Each row of numbers stands for one object and depends on some of the facts below. Use the named rows to name the rest.

Some facts about the objects:
<974> (λ <215>,<1483>,<1328>,<1012>,<1474>)
<969> (λ <1013>,<1680>,<1155>,<934>,<1490>) (δ <512>,<203>)
<209> (λ <1636>,<125>,<1316>,<562>,<261>)
<384> (λ <450>,<1342>,<713>)
<1036> (λ <874>,<730>,<135>,<489>)
<921> (λ <1013>,<260>)
<1015> (λ <261>,<1474>)
<82> (δ <657>)
<710> (λ <266>,<874>,<1356>,<1027>,<260>,<462>,<1035>,<1567>)
<123> (λ <1328>,<641>,<423>,<1035>,<995>)
<1220> (δ <653>,<1015>)
<1004> (λ <166>,<1316>,<1023>,<423>,<82>)
<1046> (λ <1023>,<503>)
<265> (λ <543>,<1016>,<441>) (δ <81>)
<188> (λ <1023>,<240>)
<1400> (λ <1204>,<1342>,<357>)
<482> (λ <1013>)
<448> (δ <595>)
<126> (λ <1312>,<1462>,<1220>,<1274>,<1429>)
<260> (δ <1218>)
<1480> (δ <914>)
<1537> (λ <135>,<1023>,<934>)
<1035> (δ <260>)
<1012> (δ <512>)
<1202> (λ <1012>)
<1451> (λ <512>,<520>,<726>)
<386> (λ <1238>,<203>,<1033>)
<416> (λ <1204>,<1033>,<845>)
<393> (λ <1178>,<941>) (δ <1396>)
<994> (λ <260>,<1035>,<1429>)
<1598> (λ <1023>,<441>,<1474>)
<1391> (λ <1023>,<457>,<595>)
<712> (λ <240>,<934>)
<1665> (λ <653>,<1013>) (δ <1316>)
<342> (λ <261>)
<1427> (δ <730>)
<925> (λ <1204>,<852>)
<1034> (λ <726>,<1559>) (δ <1013>)
<512> (δ <1012>,<454>)
<1109> (λ <739>,<1457>)
<1311> (δ <845>)
<224> (δ <1636>)
<1345> (λ <457>,<357>,<1110>)
<1309> (λ <10>,<562>,<774>,<1452>,<1229>)
<1061> (δ <1559>)
<166> (δ <861>)
<1387> (λ <1483>,<225>,<1474>)
<1629> (δ <852>)
<276> (λ <774>,<4>)
<1612> (δ <1462>)
<1155> (δ <1204>)
<614> (λ <166>,<595>,<357>) (δ <974>)
<1216> (δ <703>)
<795> (λ <1452>)
<501> (λ <1480>,<441>,<411>)
<357> (δ <1013>)
<1023> (δ <1216>,<703>)
<841> (λ <1573>,<249>,<433>,<676>,<1452>,<224>)
<570> (λ <1013>,<433>,<1236>,<845>,<703>,<1396>,<1079>) (δ <10>)
<853> (λ <1061>,<739>)
<962> (λ <1352>,<1155>,<229>)
<559> (δ <1451>,<375>)
<601> (λ <531>,<520>,<1012>)
<1561> (λ <1216>,<641>,<1102>)
<160> (λ <302>,<1274>,<1131>,<1401>) (δ <1633>)
<246> (λ <302>,<203>,<559>,<240>,<1457>,<832>) (δ <135>)
<852> (δ <1629>)

Named rows:
[ -8  -3  27  -4  28  33  17 -17  24 -20 -45  30 -34  36  11  11  36 -39
  12  56   2  21   6  20   9 -25 -25  14   2  -1 -15  18  30  -8 -17  10
   3] : <559>
[-1 -3  1  2  1 -3  9 -5  4 -1  6 -9 -1 -4 -6 -4  2 -8  2  0  0  5 -1 -8
 -1 -2 -7 -8  3 -3  5 -2  6 -9 -2  0  5] : <543>
[-21  -6  -7  -9   4  15   0   1  13   0 -17   7  -3  -2   4   1 -14  -1
  -1   7   5   0  17  -8   2   0  10   5 -12   0 -15  25  -5  25  -7   9
 -15] : <160>
[ -1   6  -4  -6  -6  -5  -6   4   5  -4   1   1   7   5   0  -3   5   4
   6   4  -6   1  -2   2  -3  -5  -1   4   8   5  -7   2  11  -9 -12   6
   1] : <852>
[ -8  -2  -7 -12   0   9  -6  -6  -2   2 -20  19   1  10   3   2 -12   5
  -4   0  -5   0  13   6  -1 -10  24   7 -16  -3 -10  18   3  21   3  -5
  -7] : <1665>
[-13  -5 -32 -10  -1 -10  23 -25   6  -2 -41  -5 -28   7   2  -1  10 -19
  15  18 -24  -7  24  14 -13 -20  10 -26   2 -18  -6   9  48  -4 -43  -1
 -14] : <357>
[-19  55 -61 -13 -30  25  -1 -11 -23  10 -34 -27 -45  42  50 -10 -15  -7
  -8 -13  35 -33   5  36  41 -10   6   3 -40 -34  16  44 -36  13  43  24
 -10] : <969>
[  0 -10   4  -5  -1   5   7 -11  -6  -5  -6   0   5  -4  -4   2  -1  -2
   4  -2  -1  -7   3   8  -6  -3  -4  -1   4   3   3  -4  -4   5   7  -9
   7] : <489>
[ -3  -6   7  12  14   0   2   6   7   7   7  -2 -12  -9  -2   6  -8  -6
 -10   2  10  10   5 -20   8  13   7  -6 -14 -11   3   7  -6   7   4   2
  -9] : <601>
[  9   0  12  13   5  -4  -9  15  -2   1  12  -1   5  -8   2   5   6   5
  -3   4   2  -1  -8  -3   3  17  -9   4   8   4  -3 -13  -6  -3  -5   2
  -2] : <914>
[-2 -4  2  1 -1 -1 -3  1  0  8  4 -3 -6  1  3  3  7  2  1  4  1  6 -4 -9
  2 -1 -1 -6  8 13 -6 -3  2  2 -3  3 -4] : <1178>
[ -8  -9   2  -6  -4  10   0  -1   4  -2  -4  -6   3  -6   3   3   4   3
   5  10   3  -4   1   1  -1   1 -11   0  14  15 -12   0  -5   8  -5   5
  -3] : <1401>
[ -3   7  -5   4   6  -4   6   8  14 -13  -2   6  12  -7  -8  -9 -10  -6
   0  -2   2  -1   6   1  -3   2   0  10 -17 -24   7  10   3  -4  -8   4
  -1] : <1391>
[ -4  15  -7   2   3  -6  -7  15  13  -9  -3  10  11  -1   0  -7  -8   3
  -2   0   2   1   3   1  -1   3   1  14 -14 -16  -4  14   5  -5 -15  10
  -3] : <1400>
[-2 -2  3  3  2  1 -3  4  1  6  3  0 -5 -1 -1  1  2  3 -2  3  1  4 -1 -7
  2  2  0 -1  2  7 -6  2  0  2 -4  3 -5] : <1676>
[  2 -14   6   1   3   1  17 -14  -3  -1   4  -8  -5  -8  -9   0   2  -8
   3  -3   0   3   0  -3  -4  -4  -5 -12   3   0  12  -9  -1  -3  10 -10
   8] : <1328>
[ -3 -10   5   5   0   1   5  -3   0  14  10 -12 -15  -2  -1   3   8  -1
  -1   5   2  10  -5 -16   3   2  -3 -15  10  14  -1  -6   2  -1   2   1
  -2] : <726>
[ -1  42 -41   3 -30  12  14 -13 -27  18   4 -62 -55  26  43  -8  11 -17
  -3 -11  37 -24 -21  19  41   2 -32 -20  -4 -18  33   3 -33 -18  47  19
   1] : <1012>
[ 25   2  58  33  43  14  -1  16   7 -19 -10  30 -24  20  11  21  44 -34
  -1  51   8  18 -14  24  15  15 -40  23   8 -10   1 -21  11 -25 -12   4
   2] : <375>

Name these rows:
No name comes twice in this set of rows, the named rows included.
[ -7 -12   3  -6  -3  12   2  -5   0   0  -4  -7   1  -5   5   2   5   3
   7   7   1  -7   1   4  -1   1 -11  -3  16  18  -8  -2  -4   9  -2   1
  -1] | <1274>
[  6   3   0   6   6  -7   4   3   3   2   6   2  -4  -2  -7  -1  -6  -5
  -7  -7   0  10   1  -8   0   3   8  -1 -14 -17   9   3   3  -5   2  -2
   1] | <342>
[  2  -4   5   0   8   8  -8   2  -7  -5 -11  17   8   1   2   5  -8   4
  -6  -2   0 -10   9  13   0   4   9  10  -9  -4  -1   2 -11  18   8  -9
  -2] | <921>
[ -6   4  -3   2   4   1   3   7  12 -12  -7   4  11  -8  -5  -6 -11  -3
   1   0   3  -6   8   3  -3   4  -3  10 -12 -17   1   8  -3   2  -6   3
  -2] | <188>
[-10  -4 -12 -12  -3  -1  18 -18   9  -3  -9  -3  -4   3 -10  -9  -5 -10
   8  -3  -7   5   9  -2  -9 -21   8  -9  -7  -6   5  10  15  -3   0  -5
   8] | <82>
[ 14   9   6   3  -7  -8 -14  14  -9  -6   6   6  18   3   2   2  13   9
   3   1 -10  -7 -13  15  -4   4  -9  11  17   9  -4 -18   4 -13  -8  -2
   4] | <845>
[  9  12   2  10   9 -11 -12  12  -4   8   4  18  -4  10  -1   6  -8   5
 -14  -6  -1  10   1  -7   4   5  23   4 -21 -15   3   5   4  -1   0  -1
  -8] | <1309>
[ -1  -6   6   8  15   5   6   0   2  -4  -3   7   1 -11  -6   4 -15  -6
 -11  -4   6  -2  12  -1   1   9   9   3 -22 -20   9   6 -13  12  11  -8
  -3] | <123>
[  1  -9  10   6  14  10  -3   3  -5  -6 -11  14   5  -8  -2   7 -16  -1
 -10  -2   7  -9  14   7   3  12  12  11 -22 -15   4   6 -20  26  12 -10
  -6] | <710>
[-24   1 -11 -10   3  11  -2   5  20  -5 -19  10   2  -1   3  -5 -16  -1
   0   8   5   0  17  -7   0  -3   8  12 -17  -6 -15  31   0  20 -13  13
 -14] | <246>
[ -2  -4  -3  -1  -2  -4  13  -8   5  -2   6 -13  -1  -5  -9  -5   4  -9
   7  -1  -2   3  -3  -5  -7  -7  -9  -8   7  -2   7  -5   8 -13  -2  -2
   9] | <441>
[ 11  -8  13   6   2   0   1   1  -7 -11   3  -1  15 -12  -3   3   2   0
   3   0   1 -12  -2  15  -5   9 -16   4  11   1   6 -20 -12  -3   5 -10
   8] | <730>
[  7   3   0   2  -1 -10   5  -3  -1   3   9  -2  -4   2  -7  -1   2  -4
   0  -8  -7   9  -7  -3  -4  -6   4  -6  -4  -6   8  -6  12 -12   3  -6
   8] | <125>
[  6 -12  16   6   3   7  -5   6  -8  -5   5  -4  10 -13   1   5   6   4
   1   7   4 -11  -6   7  -1  15 -17   5  19  12  -4 -17 -14   4   1  -3
  -1] | <1462>

The same objects again, as new rows of numbers:
Some objects and their rows:
[ -1 -20  10 -15 -39  -4   0  30  10 -26 -15   2  -1 -15  37 -10  18  10
   6   3  45   0 -21  -8  19  -1  -5] : <482>
[  4  -9   3 -15  -3 -19   6   5  11 -18   9   4  -7  -5   8  -7   5   8
   5   8  13  -5  -9  -4   3  -1 -15] : <962>
[ -5 -22  10 -13  -1 -25   9  11  14 -31  20 -17 -15   1  -8  -1  -2  10
   9  16 -11   3  -4   8  -8   2 -17] : <795>
[ 23 -21  21  -7   9 -14 -23  32  12 -45  10 -12  -6  13   1   0  17  12
   6  -1  13   1   8  19   0  -6  -8] : <994>
[ 20 -18  17  -9  10 -13 -19  26  12 -39   9 -10  -6  10   2  -1  16  12
   6   0  10   0   8  15   1  -4  -9] : <710>
[ 11  -7  -8 -14  12 -26   9   4  10 -30  12   9  -6   4  -2  -8   4   4
   5   6  17  -6 -13  -8   1 -13 -21] : <1451>
[ -5 -11  -3 -16   2 -29  19   0  11 -25  16  -1  -8  -7  -1  -7  -5   5
   5  13   4  -3 -14  -7   0  -3 -21] : <1109>
[  4  -9   0  -5   3 -10 -13   0   5  -4   5   3  -5  -3  -4  -3  10  12
 -12  -5   4  -7  -1   1   6  -7 -12] : <874>
[ -1  -8  -2 -21   0  -4  -9  -6  16   9 -10   7 -14  18   7  38   9 -20
  -2  -2  -6 -18   2 -22  -2 -22   1] : <82>
[  1 -12   3 -18  -1  -5  -6  -3  13   8  -7   4 -14  17   4  32   9 -14
  -9   1  -6 -15   1 -33  -5 -24   4] : <1220>
[ -2  -7  -8  -8  -2 -11 -13  -5  10   2   3  10  -8   0  -1   3   5   6
  -6  -5   6 -14  -5   2   5  -9 -16] : <657>
[  3  -5  -1  -6   1  -8  -9  -4   6   2   2   6  -6  -4  -1  -6   7  12
 -12  -5   5  -9  -3  -3   5  -5 -14] : <411>
[ 38  25 -14 -53  20   1 -13 -19 -39 -33 -61  -2 -34 -11   1   2  -1 -38
 -32  29 -11 -16  -2 -42 -10 -15 -41] : <1012>
[  0 -10   1 -18  -4  -5  -5  -6  13   9  -9   7 -15  17   6  32  10 -16
  -8   1  -5 -17   0 -34  -5 -24   2] : <1612>
[  6  -6   2  -6   5  -8 -14   0   6  -1   5   4  -4  -3  -2  -4   9  12
 -10  -7   4 -10   2   3   5  -4 -10] : <423>
[  0 -10  -4  -5   1 -11 -12  -1   6   2   7   7  -6  -1  -3   0   6   9
 -13  -6   5 -13  -4  -5   0  -9 -10] : <1462>
[  2  -5  -1  -5   0  -9  -9  -5   5   1   4   6  -6  -4  -1  -5   9  13
 -12  -4   4 -10  -3  -4   6  -6 -13] : <1003>
[ -4 -10  -2 -20  -1  -7  -1  -8  13   8  -8   7 -13  14   5  32   7 -16
  -7   1  -7 -15  -1 -34  -3 -23   2] : <559>
[ -1  -8  -6  -8   0 -13 -10  -3   7   1   5   9  -8  -2  -4   0   5   8
 -10  -6   7 -14  -6  -5   1 -10 -14] : <1559>

Name these rows:
No name comes twice in this set of rows, the named rows included.
[-10 -18   2  -6  -3 -16  -3   1   7 -12  13 -11 -12  -3 -14   1  -1  12
 -10   4 -13  -3  -1   5  -2  -3 -15] | <1452>
[ -3 -11  -2  -5  -1 -10  -9  -1   7   2   7   4  -9  -2  -7   0   4  10
 -12  -2   0 -10  -4  -5   0  -7 -11] | <10>
[ -1  -4  -5 -12   0 -15  -5 -10   0  -2   3   3  -9 -14  -3  -6   1   7
 -15   4   0 -10  -7  -7   5  -4 -18] | <203>
[ 14  -5   8 -12   5 -13   4   3  13 -15   8  10  -8   3   8 -13   9   8
   8   6  11  -4  -2   2  -3   3 -14] | <501>
[ 24   4  23 -26  25 -16  -6   2  20  -6  18  12   4  -9  25  -7   8   4
  21  -1  12 -17  13  13  -2  21   7] | <1391>
[  8  -5   3  -9   4 -14 -18  -6   8   7  10   9  -4  -2   5   3   9   9
  -5  -6   9 -20   3   1   3  -4  -8] | <595>
[ 10  -1   7  -8   4 -12 -17  -7   6   6  10   7  -3  -6   5  -2  11  14
  -8  -6   7 -13   4   1   7   0  -9] | <457>
[ 11 -11  11 -24   1  -7   9   5  22  -7  -5   9 -17  24  14  23  11 -22
  11   8   2 -11   4 -31 -16 -14   4] | <265>
[  3  -4   1 -10   6  -6 -10  -4   6   5   4   9  -2  -8   2  -6   6  10
 -10  -8   4 -11   0   2   5  -1  -7] | <503>
[  3 -15   6 -11  -2 -22   5   7  13 -23  15  -4 -11   0  -1  -6   3  10
   6  10   1  -1  -5   3  -3   0 -17] | <276>
[ 28  -2  19 -13  -1 -29 -13  -4  14  -6  26   5  -8  -3  18   2  18  16
  13  12  20 -14   4   0   4   4 -12] | <1345>
[  5  -2   9 -51 -20   0   5   9  -6 -27 -42 -10 -19 -18  36  15   1 -29
  -1  26  10 -10 -11 -36   3  -4  -5] | <969>
[  2 -14  14  -4 -22  -5  12   2  18  -2   6   1 -26  10   2 -13   9  13
  12  15  -2   3   4   7 -16  14 -21] | <209>

Now the same objects, written a new way:
Some objects and their rows:
[ 9  5  0  1  7 -4 -6  6 -1  1 12  0 -2] : <209>
[ 5  2  1  0 -3  0 -3  2  2  0 -1 -4  2] : <375>
[  2 -10  -4   6   2   7   8 -11  -6  -9 -16  17 -12] : <559>
[-2  2 -1  3  3 -2 -3 -1 -2  2  9 -2  4] : <125>
[ 3  7  2  2 -6  0 -2  2 -3 -5 -2 -3 11] : <1131>
[ 12  -4  -3   3   5   5   6  -4  -3  -9 -14  17 -16] : <246>
[-5  6  0  5  2 -2 -1 -3  1 -1  7 -4  5] : <411>
[ 5  4  1  0 -3 -2 -1  3  2 -1  1 -5  5] : <1003>
[ 3  5  0  0 -7  4 -5 -1 -3 -2 -2 -1  7] : <1462>
[-5  7  0  6  0 -2 -2 -4  2 -2  6 -4  7] : <1016>
[ 4  5  0  2  4 -3 -4  1 -1  0 10 -1  3] : <342>
[ 4 -2  0  0  0 -3 -3  4 -3  3  4 -4  5] : <4>
[-5  3  1 -5 -1  1 -5  5  1  1 -1 -7  3] : <229>
[ 3 11  2  6  5 -3 -5  8 10  0  1  1 -4] : <1345>
[-14 -21  -7  33  -6 -15  42 -53 -29  29   6  12 -28] : <1023>
[-8  8 -1 11  3  2 -4 -2  6  0 -2  3 -1] : <595>
[  2 -16   8 -58  -4 -18  14  25  -5 -48 -16 -10  36] : <260>
[ 20 -41   0 -13   8   4  -9 -14  -7 -14 -14  31 -41] : <1427>
[ 2 10  1  4  7 -2 -8  5  4 -1 10  2 -3] : <1004>

Which object is each row?
No name comes twice in this set of rows, the named rows included.
[-11   7  -1   2   0   5  -7  -1   1   0   2  -1   2] | <135>
[  9   4   7 -24  -4 -15   1  20   3 -23  -1 -17  27] | <1218>

